Here is a tiny trained network, its code and every weight. The questions are about switching its units off for an input and a class, where a switched-off unit gives its printed mean instead of its output.

import numpy as np


def w(rows, s, z=0):
    codes = np.array(rows[::2]) - 128.0
    scale = np.full(codes.shape[1], s)
    scale[-1] = z or s
    return codes * scale


def norm(h):
    return h / np.sqrt((h * h).mean(-1, keepdims=True) + 1e-5)


def f(y):
    return np.maximum(y, 0)


def log_softmax(a):
    a = a - a.max(-1, keepdims=True)
    return a - np.log(np.exp(a).sum(-1, keepdims=True))


def net(x, mask):
    res = np.array(x, float).reshape(1, 7) / 4 @ E
    u = 0
    for l in range(4):
        y = f(norm(res) @ A[l][:, :-1].T + A[l][:, -1])
        res = res + np.where(mask[u : u + 3], y, B[l][:, -1]) @ B[l][:, :-1]
        u += 3
    return log_softmax(norm(res)[-1] @ U[:, :-1].T + U[:, -1])


A, B = {}, {}
E = w([
[138,131,44,18,185,186,164],'x0',
[187,24,98,106,93,147,3],'x1',
[157,108,101,154,214,156,96],'x2',
[221,191,182,126,151,166,102],'x3',
[183,151,55,160,60,187,211],'x4',
[114,57,179,14,113,210,159],'x5',
[131,60,207,137,114,134,226],'x6',
],0.0053)
A[0] = w([
[108,2,189,69,154,95,99,3],'L0N0',
[128,138,144,155,88,73,82,171],'L0N1',
[204,165,151,169,115,92,120,200],'L0N2',
],0.007,0.0016)
B[0] = w([
[123,180,206,151,99,175,21,255],'L0N0',
[201,154,255,115,92,154,247,225],'L0N1',
[129,107,82,205,133,188,47,249],'L0N2',
],0.0055,0.0034)
A[1] = w([
[134,254,80,99,119,106,143,5],'L1N0',
[72,148,171,154,71,80,190,141],'L1N1',
[57,191,163,115,199,129,117,50],'L1N2',
],0.0071,0.0028)
B[1] = w([
[119,180,159,159,236,103,59,190],'L1N0',
[31,254,40,114,44,80,241,252],'L1N1',
[48,85,9,145,73,138,190,193],'L1N2',
],0.0059,0.0037)
A[2] = w([
[254,90,68,92,173,150,81,4],'L2N0',
[200,163,182,226,169,118,96,213],'L2N1',
[190,91,76,133,71,149,131,67],'L2N2',
],0.0086,0.0019)
B[2] = w([
[90,208,84,110,101,76,190,208],'L2N0',
[205,145,219,255,112,239,104,255],'L2N1',
[77,56,5,45,124,85,126,175],'L2N2',
],0.008,0.0058)
A[3] = w([
[104,194,3,81,56,216,255,253],'L3N0',
[152,30,220,14,173,6,22,131],'L3N1',
[125,14,133,181,231,48,203,73],'L3N2',
],0.0044,0.0019)
B[3] = w([
[59,106,59,22,204,65,128,254],'L3N0',
[169,129,151,204,137,162,113,153],'L3N1',
[111,181,99,114,254,67,67,133],'L3N2',
],0.009,0.0068)
U = w([
[152,97,206,193,209,243,1,4],'0',
[16,94,48,44,228,30,194,252],'1',
],0.0057,0.00035)

Each question gives the input, the list of numbers given to net, and the class t.
The units are the neurons (one row each of A and B). Each row of codes is followed by its name. A weight is (code - 128) times the scale printed after its matrix; where a second scale follows, it is the last column's (A, B and U).
mask holds one flag per neuron, layer by layer. A switched-off neuron (its flag False) gives its mean, the last column of its row in B, instead of its output. The means were averaged over made-up inputs and are rounded, as every weight is.
A unit's drop is (log p(t) with every unit on - log p(t) with that unit switched off) / (log p(t) with every unit on - log p(t) with every unit switched off).
The circuit of an input: a set's keep is (log p(t) with only the set's units on - log p(t) with every unit switched off) / (log p(t) with every unit on - log p(t) with every unit switched off). Starting from all 12 units, units are removed one at a time, each time the one whose removal leaves the highest keep (on an exact tie, the one counted first), for as long as the keep stays at least 0.8.
circuit, biggest first: the units of the circuit, biggest drop first
k most important neurons: the k neurons with the biggest drops, biggest first
top k neurons in layer l: the k neurons of layer l with the biggest drops, biggest first
drop of u: that unit's drop, to one decimal
input [-4,-7,-3,3,6,-4,-7], class 0: circuit, biggest first : L2N1, L1N0
input [3,5,2,0,-1,1,8], class 0: circuit, biggest first : L0N0
input [8,-6,3,8,3,-5,2], class 0: circuit, biggest first : L2N1, L1N1
input [-6,1,-2,3,8,4,0], class 1: 4 most important neurons : L2N2, L0N0, L3N0, L1N0
input [7,-8,1,2,2,-6,-6], class 0: circuit, biggest first : L1N0, L2N1
input [1,-7,4,0,-7,-5,-7], class 0: top 2 neurons in layer 2 : L2N0, L2N2
input [0,-7,-5,7,8,-7,-2], class 0: 3 most important neurons : L2N1, L1N0, L0N2
input [3,4,7,4,2,-1,-8], class 1: 2 most important neurons : L2N0, L0N0
input [-4,1,-2,-8,-8,7,0], class 0: 3 most important neurons : L0N0, L3N0, L3N1
input [1,8,-2,-5,-1,4,0], class 0: 2 most important neurons : L0N0, L3N0
input [4,5,-1,5,2,1,-1], class 1: drop of L2N0 : 0.0
input [2,3,1,-6,-8,8,-4], class 0: drop of L3N1 : 0.1
input [2,8,8,-7,-3,-1,3], class 0: drop of L0N0 : 1.6
input [6,7,6,7,-1,2,-2], class 1: circuit, biggest first : L2N0
